[[131 117]
 [132 104]
 [108 102]
 [105 136]]
->
[[105 136]
 [131 117]
 [132 104]
 [108 102]]

[[128 128 128 128 129 128 128 128]
 [129 129 127 127 127 127 129 129]
 [158 154 104 104 103 104 156 155]]
->
[[158 154 104 104 103 104 156 155]
 [128 128 128 128 129 128 128 128]
 [129 129 127 127 127 127 129 129]]

[[129 126 126 133 131 125]
 [150 111 127 129 129 129]
 [128 129 125 149 147 122]
 [129 130 126 128 127 129]
 [127 129 125 150 154 121]
 [129 125 128 129 129 128]
 [128 129 127 128 130 128]
 [114 140 130 125 127 127]
 [129 127 122 136 136 122]]
->
[[129 127 122 136 136 122]
 [129 126 126 133 131 125]
 [150 111 127 129 129 129]
 [128 129 125 149 147 122]
 [129 130 126 128 127 129]
 [127 129 125 150 154 121]
 [129 125 128 129 129 128]
 [128 129 127 128 130 128]
 [114 140 130 125 127 127]]

[[156 107 109 101]
 [113 103 149 105]]
->
[[113 103 149 105]
 [156 107 109 101]]

[[124 113 125 116 108 129 129 108 129 109 129 130 124 109 130 118]
 [122 112 126 115 108 129 129 108 129 109 129 130 121 109 130 116]
 [119 107 125 110 103 131 130 103 129 104 130 131 118 103 132 112]]
->
[[119 107 125 110 103 131 130 103 129 104 130 131 118 103 132 112]
 [124 113 125 116 108 129 129 108 129 109 129 130 124 109 130 118]
 [122 112 126 115 108 129 129 108 129 109 129 130 121 109 130 116]]

[[130 127]
 [ 99 151]
 [109 140]
 [119 131]
 [111 147]]
->
[[111 147]
 [130 127]
 [ 99 151]
 [109 140]
 [119 131]]

[[151 109 136 101 132 125 133 114 128 114 127 111]
 [132 116 130 124 134 116 113 108 137 134 112 137]
 [132 130 146 157 143 142 116 142 140 134 124 140]
 [124 134 129 128 131 125 131 126 119 132 140 127]]
->
[[124 134 129 128 131 125 131 126 119 132 140 127]
 [151 109 136 101 132 125 133 114 128 114 127 111]
 [132 116 130 124 134 116 113 108 137 134 112 137]
 [132 130 146 157 143 142 116 142 140 134 124 140]]

[[149 131]
 [141 127]
 [155 130]]
->
[[155 130]
 [149 131]
 [141 127]]

[[122  99 119 124 134 139]
 [122  99 115 142 134 129]
 [118  99 123 139 139 123]
 [133  99 131 126 142 136]
 [129  99 116 141 132 137]
 [126  99 130 125 133 140]
 [126  99 112 136 134 135]
 [123  99 113 139 134 131]
 [118  99 134 143 127 136]]
->
[[118  99 134 143 127 136]
 [122  99 119 124 134 139]
 [122  99 115 142 134 129]
 [118  99 123 139 139 123]
 [133  99 131 126 142 136]
 [129  99 116 141 132 137]
 [126  99 130 125 133 140]
 [126  99 112 136 134 135]
 [123  99 113 139 134 131]]
---
[[133 127 134 118]
 [129 126 130 129]
 [120 128 106 148]
 [127 131 127 127]
 [121 131 128 128]]
->
[[127 134]
 [126 130]]

[[127 126 126 125 125]
 [141 148 150 141 157]]
->
[[126 126]
 [148 150]]

[[157 135 129]
 [146 125 129]]
->
[[135 129]
 [125 129]]

[[107 117 142 140]
 [125 116 100 126]
 [114 130 102 126]]
->
[[117 142]
 [116 100]]

[[135 106 133 128]
 [125 106 132 122]
 [129 143 131 131]
 [122 126 123 124]
 [118  99 116 131]]
->
[[106 133]
 [106 132]]

[[124 119 151]
 [130 156 135]
 [130 156 135]]
->
[[119 151]
 [156 135]]

[[114 126 147 117 115]
 [113 127 140 119 116]
 [118 124 154 108 114]]
->
[[126 147]
 [127 140]]

[[139 155 103]
 [128 126 128]
 [136 150 109]]
->
[[155 103]
 [126 128]]
---
[[130 129 141 129 143 130 126 124 135]
 [124 122 113 128 112 129 129 136 122]
 [129 135 145 130 139 124 127 121 136]
 [130 131 146 130 138 130 129 125 131]
 [129 139 142 126 140 125 132 122 137]
 [132 133 134 124 144 128 125 114 139]
 [132 149 148 127 147 126 127 120 134]
 [126 107 105 128 110 130 129 136 122]
 [123 105 112 130 106 127 133 133 122]
 [121 108 109 132 103 129 130 143 119]]
->
[[129 141 129 143 130 126 124 135 130]
 [122 113 128 112 129 129 136 122 124]
 [135 145 130 139 124 127 121 136 129]
 [131 146 130 138 130 129 125 131 130]
 [139 142 126 140 125 132 122 137 129]
 [133 134 124 144 128 125 114 139 132]
 [149 148 127 147 126 127 120 134 132]
 [107 105 128 110 130 129 136 122 126]
 [105 112 130 106 127 133 133 122 123]
 [108 109 132 103 129 130 143 119 121]]

[[128 128 129 128 147 153 152 152 153 153 153 152 152 151]
 [128 128 128 128 128 128 128 128 128 129 147 153 151 151]
 [129 128 129 128 128 129 128 127 128 128 137 152 152 152]
 [127 128 127 128 128 128 128 129 129 129 129 129 129 151]
 [128 132 152 153 153 152 151 152 152 153 152 153 152 152]
 [127 127 128 129 128 128 129 128 128 128 128 135 153 153]]
->
[[128 129 128 147 153 152 152 153 153 153 152 152 151 128]
 [128 128 128 128 128 128 128 128 129 147 153 151 151 128]
 [128 129 128 128 129 128 127 128 128 137 152 152 152 129]
 [128 127 128 128 128 128 129 129 129 129 129 129 151 127]
 [132 152 153 153 152 151 152 152 153 152 153 152 152 128]
 [127 128 129 128 128 129 128 128 128 128 135 153 153 127]]

[[121 107 126 115 104 133 122 137 113 122 109 126]
 [124 132 126 123 129 142 136 145 128 127 139 132]
 [126 126 125 129 126 119 124 120 122 127 118 125]
 [132 146 128 135 140 130 129 124 135 133 145 128]]
->
[[107 126 115 104 133 122 137 113 122 109 126 121]
 [132 126 123 129 142 136 145 128 127 139 132 124]
 [126 125 129 126 119 124 120 122 127 118 125 126]
 [146 128 135 140 130 129 124 135 133 145 128 132]]

[[136 120 120 121 103 134]
 [123 143 134 133 112 152]]
->
[[120 120 121 103 134 136]
 [143 134 133 112 152 123]]

[[128 131 119 135 129 141 129 118 130]
 [131 128 124 138 128 140 136 129 132]
 [140 134 112 131 131 112 127 142 128]
 [112 136 137 136 133 122 107 127 125]
 [116 123 118 134 136 147 134 126 117]
 [141 123 126 129 125 132 127 122 139]
 [130 118 135 123 132 118 124 126 129]]
->
[[131 119 135 129 141 129 118 130 128]
 [128 124 138 128 140 136 129 132 131]
 [134 112 131 131 112 127 142 128 140]
 [136 137 136 133 122 107 127 125 112]
 [123 118 134 136 147 134 126 117 116]
 [123 126 129 125 132 127 122 139 141]
 [118 135 123 132 118 124 126 129 130]]

[[126 118 126 115 115 140 113 133 120 125 121 121 140 121 113 141]
 [129 126 129 119 123 144 123 135 120 128 131 111 134 131 111 154]
 [125 121 130 124 128 126 124 120 124 124 125 137 128 118 130 115]
 [125 121 126 124 121 127 119 126 126 125 126 134 126 121 127 120]
 [127 125 127 122 122 136 122 132 124 127 130 121 137 128 119 140]]
->
[[118 126 115 115 140 113 133 120 125 121 121 140 121 113 141 126]
 [126 129 119 123 144 123 135 120 128 131 111 134 131 111 154 129]
 [121 130 124 128 126 124 120 124 124 125 137 128 118 130 115 125]
 [121 126 124 121 127 119 126 126 125 126 134 126 121 127 120 125]
 [125 127 122 122 136 122 132 124 127 130 121 137 128 119 140 127]]
